Here is a tiny trained network, its code and every weight. The questions are about switching its units off for an input and a class, where a switched-off unit gives its printed mean instead of its output.

import numpy as np


def w(rows, s, z=0):
    codes = np.array(rows[::2]) - 128.0
    scale = np.full(codes.shape[1], s)
    scale[-1] = z or s
    return codes * scale


def norm(h):
    return h / np.sqrt((h * h).mean(-1, keepdims=True) + 1e-5)


def f(y):
    return np.maximum(y, 0)


def log_softmax(a):
    a = a - a.max(-1, keepdims=True)
    return a - np.log(np.exp(a).sum(-1, keepdims=True))


def net(x, mask):
    res = np.array(x, float).reshape(1, 7) / 4 @ E
    u = 0
    for l in range(3):
        y = f(norm(res) @ A[l][:, :-1].T + A[l][:, -1])
        res = res + np.where(mask[u : u + 7], y, B[l][:, -1]) @ B[l][:, :-1]
        u += 7
    return log_softmax(norm(res)[-1] @ U[:, :-1].T + U[:, -1])


A, B = {}, {}
E = w([
[96,154,102,100,165,163,41,109],'x0',
[102,118,131,151,118,93,121,115],'x1',
[169,2,121,137,125,116,98,105],'x2',
[129,82,132,86,136,145,110,159],'x3',
[114,121,169,135,166,125,149,184],'x4',
[156,103,119,98,161,84,100,95],'x5',
[153,112,164,88,116,120,161,65],'x6',
],0.0078)
A[0] = w([
[164,207,188,132,84,170,30,197,109],'L0N0',
[143,167,105,181,170,41,178,76,252],'L0N1',
[219,66,214,90,131,106,87,8,223],'L0N2',
[175,113,187,168,123,188,255,176,139],'L0N3',
[155,223,99,87,95,70,84,79,68],'L0N4',
[76,54,100,230,189,193,166,139,73],'L0N5',
[97,158,39,27,105,193,71,120,83],'L0N6',
],0.0052,0.0022)
B[0] = w([
[72,67,137,234,122,175,109,199,187],'L0N0',
[166,143,125,102,36,147,99,67,220],'L0N1',
[74,126,141,185,123,126,141,162,254],'L0N2',
[236,105,192,181,54,128,115,173,238],'L0N3',
[150,150,175,131,148,129,254,130,182],'L0N4',
[176,121,97,106,132,181,132,87,174],'L0N5',
[111,126,212,89,96,188,159,136,199],'L0N6',
],0.0062,0.005)
A[1] = w([
[122,166,114,122,141,78,185,37,37],'L1N0',
[118,116,177,229,156,156,78,120,254],'L1N1',
[40,122,101,215,144,148,136,140,228],'L1N2',
[69,14,99,88,168,141,115,139,6],'L1N3',
[67,104,122,124,253,239,69,131,52],'L1N4',
[78,36,139,149,154,95,107,141,182],'L1N5',
[128,172,143,120,108,163,120,19,115],'L1N6',
],0.0064,0.00085)
B[1] = w([
[119,177,75,6,74,3,210,120,196],'L1N0',
[49,159,41,109,89,138,118,68,254],'L1N1',
[182,174,86,164,137,117,45,151,215],'L1N2',
[173,116,132,141,152,133,172,123,207],'L1N3',
[94,125,175,138,70,150,145,88,255],'L1N4',
[167,144,59,102,247,111,163,172,221],'L1N5',
[135,168,121,123,146,80,90,49,223],'L1N6',
],0.0078,0.0036)
A[2] = w([
[153,90,125,160,38,161,78,119,242],'L2N0',
[89,162,142,53,102,39,107,156,4],'L2N1',
[37,242,50,205,28,131,158,191,111],'L2N2',
[137,70,127,85,152,255,125,50,245],'L2N3',
[133,53,112,115,176,172,159,138,141],'L2N4',
[129,41,36,31,178,128,209,165,11],'L2N5',
[186,54,184,129,119,116,208,166,178],'L2N6',
],0.0054,0.0011)
B[2] = w([
[99,133,166,92,98,120,109,139,201],'L2N0',
[182,159,66,121,133,116,173,148,157],'L2N1',
[144,91,71,90,173,158,137,188,254],'L2N2',
[87,123,186,114,166,56,113,137,190],'L2N3',
[149,183,154,152,209,62,111,86,168],'L2N4',
[192,128,169,156,230,2,67,124,172],'L2N5',
[154,66,143,202,117,174,142,155,219],'L2N6',
],0.0082,0.0059)
U = w([
[68,213,61,132,155,231,105,224,182],'0',
[165,210,106,49,93,54,228,54,174],'1',
[197,83,194,193,49,160,206,174,157],'2',
[141,108,54,119,62,105,80,108,3],'3',
[177,72,157,165,244,43,98,120,196],'4',
[49,146,251,60,126,180,95,90,103],'5',
[52,154,65,126,159,103,64,50,33],'6',
],0.011,0.0035)

Each question gives the input, the list of numbers given to net, and the class t.
The units are the neurons (one row each of A and B). Each row of codes is followed by its name. A weight is (code - 128) times the scale printed after its matrix; where a second scale follows, it is the last column's (A, B and U).
mask holds one flag per neuron, layer by layer. A switched-off neuron (its flag False) gives its mean, the last column of its row in B, instead of its output. The means were averaged over made-up inputs and are rounded, as every weight is.
A unit's drop is (log p(t) with every unit on - log p(t) with that unit switched off) / (log p(t) with every unit on - log p(t) with every unit switched off).
The circuit of an input: a set's keep is (log p(t) with only the set's units on - log p(t) with every unit switched off) / (log p(t) with every unit on - log p(t) with every unit switched off). Starting from the 12 units with the biggest drops (on a tie, the unit counted first), units are removed one at a time, each time the one whose removal leaves the highest keep (on an exact tie, the one counted first), for as long as the keep stays at least 0.8.
units of the circuit, in order: the units of the circuit, biggest drop first
unit that matters most: the unit with the biggest drop
k most important neurons: the k neurons with the biggest drops, biggest first
top k neurons in layer l: the k neurons of layer l with the biggest drops, biggest first
input [2,-3,1,7,5,-4,1], class 4: unit that matters most => L0N1
input [5,0,7,-8,-1,7,-2], class 6: units of the circuit, in order => [L1N1; L0N2]
input [0,7,6,3,-5,-3,-1], class 4: units of the circuit, in order => [L1N5; L2N5]
input [4,2,8,-7,-5,4,6], class 1: units of the circuit, in order => [L1N0; L0N0; L0N3]
input [8,3,-3,-6,6,2,5], class 1: units of the circuit, in order => [L1N0; L0N4]
input [8,3,-2,-7,0,7,-2], class 1: 2 most important neurons => [L0N4; L1N0]
input [-3,4,5,2,-4,-6,-7], class 3: top 2 neurons in layer 0 => [L0N5; L0N2]
input [6,5,-5,7,-5,2,-3], class 5: units of the circuit, in order => [L0N6; L1N4]
input [3,-1,2,-5,-3,3,-1], class 1: units of the circuit, in order => [L0N4; L1N0]
input [-3,-7,6,5,3,-3,-2], class 4: 2 most important neurons => [L2N5; L2N4]
input [3,1,2,6,-1,-5,2], class 5: 3 most important neurons => [L1N4; L0N6; L1N0]
input [1,-6,4,-2,3,-1,5], class 4: top 2 neurons in layer 1 => [L1N5; L1N1]
input [2,1,5,8,-7,-2,-7], class 4: 2 most important neurons => [L1N5; L1N3]
input [-5,7,-2,-8,2,3,-4], class 1: unit that matters most => L0N1
input [8,-2,2,-7,-7,4,2], class 1: units of the circuit, in order => [L1N0; L0N4]
input [-6,-3,-8,-1,0,0,-2], class 2: top 2 neurons in layer 0 => [L0N3; L0N2]
input [8,0,2,-5,7,8,-4], class 6: 2 most important neurons => [L1N1; L1N4]
input [-1,-7,-5,5,-4,-4,4], class 5: top 2 neurons in layer 2 => [L2N3; L2N1]
input [7,1,3,4,-6,3,4], class 5: top 2 neurons in layer 2 => [L2N5; L2N2]
input [-4,-4,6,4,-1,-1,-5], class 4: most important neuron => [L2N5]
